Below are the code and all the weights of a small trained network. Each question names an input and a class and asks about switching units off, where a switched-off unit gives its printed mean instead of its output.

import numpy as np


def w(rows, s, z=0):
    codes = np.array(rows[::2]) - 128.0
    scale = np.full(codes.shape[1], s)
    scale[-1] = z or s
    return codes * scale


def norm(h):
    return h / np.sqrt((h * h).mean(-1, keepdims=True) + 1e-5)


def f(y):
    return y / 2 * (1 + np.tanh(0.7978845608 * (y + 0.044715 * y**3)))


def log_softmax(a):
    a = a - a.max(-1, keepdims=True)
    return a - np.log(np.exp(a).sum(-1, keepdims=True))


def net(x, mask):
    res = np.array(x, float).reshape(1, 6) / 4 @ E
    u = 0
    for l in range(4):
        y = f(norm(res) @ A[l][:, :-1].T + A[l][:, -1])
        res = res + np.where(mask[u : u + 6], y, B[l][:, -1]) @ B[l][:, :-1]
        u += 6
    return log_softmax(norm(res)[-1] @ U[:, :-1].T + U[:, -1])


A, B = {}, {}
E = w([
[157,121,74,142,195,195,159,129],'x0',
[131,136,129,129,131,123,133,124],'x1',
[125,94,109,171,204,90,72,128],'x2',
[131,130,128,123,130,127,126,129],'x3',
[1,148,97,104,125,140,121,122],'x4',
[129,130,129,130,128,129,128,126],'x5',
],0.0068)
A[0] = w([
[186,64,141,131,119,156,191,106,42],'L0N0',
[115,113,121,164,199,149,130,58,103],'L0N1',
[253,100,214,148,131,90,142,198,3],'L0N2',
[21,162,109,96,152,142,117,223,136],'L0N3',
[47,146,115,128,137,113,118,109,84],'L0N4',
[137,91,132,156,169,50,79,127,125],'L0N5',
],0.0041,0.004)
B[0] = w([
[187,173,92,134,83,158,135,79,121],'L0N0',
[89,130,45,135,105,67,150,177,141],'L0N1',
[17,12,210,57,107,194,171,29,207],'L0N2',
[111,101,120,105,149,119,105,3,249],'L0N3',
[201,168,134,142,173,158,91,36,155],'L0N4',
[140,106,230,180,207,102,131,107,198],'L0N5',
],0.0044,0.002)
A[1] = w([
[42,181,102,124,98,178,172,163,29],'L1N0',
[104,138,94,90,174,212,193,78,61],'L1N1',
[253,96,142,146,133,168,200,203,4],'L1N2',
[70,83,158,89,134,177,122,21,92],'L1N3',
[68,203,97,99,148,120,104,125,114],'L1N4',
[203,121,95,81,47,117,177,192,179],'L1N5',
],0.0045,0.0029)
B[1] = w([
[145,43,132,62,161,93,198,81,164],'L1N0',
[150,107,170,94,166,247,187,158,215],'L1N1',
[120,211,36,129,135,195,62,105,224],'L1N2',
[229,156,151,169,90,125,118,164,230],'L1N3',
[157,33,147,135,85,123,121,51,189],'L1N4',
[82,199,94,253,126,161,118,136,251],'L1N5',
],0.0049,0.002)
A[2] = w([
[133,174,145,154,135,102,134,247,119],'L2N0',
[76,142,114,121,142,114,115,148,152],'L2N1',
[117,114,106,140,144,153,140,126,134],'L2N2',
[168,159,113,167,111,125,125,216,183],'L2N3',
[128,122,152,75,95,130,129,97,3],'L2N4',
[134,140,163,123,59,113,134,103,83],'L2N5',
],0.012,0.004)
B[2] = w([
[160,46,174,165,142,168,128,221,145],'L2N0',
[154,210,80,155,49,128,115,59,162],'L2N1',
[191,185,103,108,121,113,182,129,180],'L2N2',
[66,197,200,170,157,135,95,232,204],'L2N3',
[145,157,48,174,19,109,182,137,169],'L2N4',
[165,71,2,175,96,60,64,203,254],'L2N5',
],0.005,0.0044)
A[3] = w([
[132,106,126,84,131,154,190,123,6],'L3N0',
[107,88,178,140,159,48,80,100,115],'L3N1',
[131,72,48,142,144,75,138,125,62],'L3N2',
[133,121,85,119,254,115,92,100,57],'L3N3',
[165,93,156,151,153,94,113,229,144],'L3N4',
[110,135,165,127,132,96,84,76,62],'L3N5',
],0.01,0.0021)
B[3] = w([
[168,89,170,57,152,135,131,83,153],'L3N0',
[113,183,170,63,196,214,122,58,248],'L3N1',
[128,209,86,116,95,122,147,85,187],'L3N2',
[117,100,108,146,2,61,113,156,238],'L3N3',
[119,33,153,152,156,90,177,189,255],'L3N4',
[154,160,126,148,195,144,89,191,170],'L3N5',
],0.0098,0.0052)
U = w([
[131,49,135,194,88,58,132,229,252],'0',
[97,156,32,107,10,61,119,78,230],'1',
[161,217,102,168,178,233,172,174,33],'2',
[150,104,119,14,140,195,203,64,49],'3',
[108,68,236,103,251,118,120,130,67],'4',
[83,223,140,93,195,142,20,65,94],'5',
],0.014,0.0021)

Each question gives the input, the list of numbers given to net, and the class t.
The units are the neurons (one row each of A and B). Each row of codes is followed by its name. A weight is (code - 128) times the scale printed after its matrix; where a second scale follows, it is the last column's (A, B and U).
mask holds one flag per neuron, layer by layer. A switched-off neuron (its flag False) gives its mean, the last column of its row in B, instead of its output. The means were averaged over made-up inputs and are rounded, as every weight is.
A unit's drop is (log p(t) with every unit on - log p(t) with that unit switched off) / (log p(t) with every unit on - log p(t) with every unit switched off).
The circuit of an input: a set's keep is (log p(t) with only the set's units on - log p(t) with every unit switched off) / (log p(t) with every unit on - log p(t) with every unit switched off). Starting from the 12 units with the biggest drops (on a tie, the unit counted first), units are removed one at a time, each time the one whose removal leaves the highest keep (on an exact tie, the one counted first), for as long as the keep stays at least 0.8.
units of the circuit, in order: the units of the circuit, biggest drop first
most important unit: the unit with the biggest drop
k most important neurons: the k neurons with the biggest drops, biggest first
top k neurons in layer l: the k neurons of layer l with the biggest drops, biggest first
drop when u is switched off: that unit's drop, to one decimal
input [-5,4,8,-2,0,2], class 4: 2 most important neurons : (L3N1, L0N5)
input [5,-1,2,-3,0,8], class 0: most important unit : L0N2
input [-2,-1,5,-4,-1,2], class 4: units of the circuit, in order : (L3N1, L3N4)
input [7,2,1,-2,5,2], class 1: top 3 neurons in layer 3 : (L3N3, L3N1, L3N4)
input [6,3,-2,7,1,-6], class 3: units of the circuit, in order : (L3N0, L2N5)
input [-6,-5,-7,-8,0,-8], class 0: 3 most important neurons : (L0N2, L1N5, L0N3)
input [-5,7,1,-8,-7,6], class 4: 3 most important neurons : (L3N1, L3N3, L0N2)
input [7,-6,1,-6,-4,1], class 0: 3 most important neurons : (L3N1, L3N3, L2N1)
input [-3,-5,6,-5,0,6], class 4: units of the circuit, in order : (L3N1, L3N4)
input [-7,-6,6,0,-2,-5], class 4: 2 most important neurons : (L3N1, L3N4)
input [7,5,-4,1,1,5], class 3: 2 most important neurons : (L3N0, L1N0)
input [4,8,6,7,0,0], class 0: 2 most important neurons : (L0N2, L0N3)
input [0,6,2,-5,6,-4], class 5: 3 most important neurons : (L2N5, L3N5, L1N4)
input [8,6,2,-8,6,-7], class 1: most important unit : L3N3
input [-2,-7,1,-3,-7,0], class 4: 2 most important neurons : (L3N3, L0N2)
input [1,5,-3,-3,6,-5], class 3: 3 most important neurons : (L1N1, L3N3, L3N0)
input [3,-3,0,-1,4,-7], class 3: 2 most important neurons : (L2N5, L1N1)
input [1,-6,-2,-3,-2,-7], class 2: 2 most important neurons : (L1N2, L3N3)
input [4,4,1,-4,-1,-4], class 0: top 2 neurons in layer 3 : (L3N1, L3N4)
input [-4,-4,6,-5,-5,-7], class 4: units of the circuit, in order : (L3N1)
input [2,-4,-7,-4,8,-7], class 3: top 2 neurons in layer 1 : (L1N1, L1N0)
input [-1,-8,5,1,4,0], class 5: top 2 neurons in layer 3 : (L3N1, L3N5)
input [-8,3,2,7,-1,0], class 4: drop when L3N1 is switched off : 0.5
input [5,0,3,-5,4,-3], class 1: drop when L0N1 is switched off : 0.0
input [-8,-8,7,4,-3,3], class 4: drop when L3N4 is switched off : 0.1
input [3,-5,-3,-7,1,3], class 3: top 2 neurons in layer 3 : (L3N0, L3N4)
input [6,-8,8,7,-5,4], class 0: units of the circuit, in order : (L3N3)
input [3,-2,6,-1,2,6], class 1: drop when L3N3 is switched off : 0.3
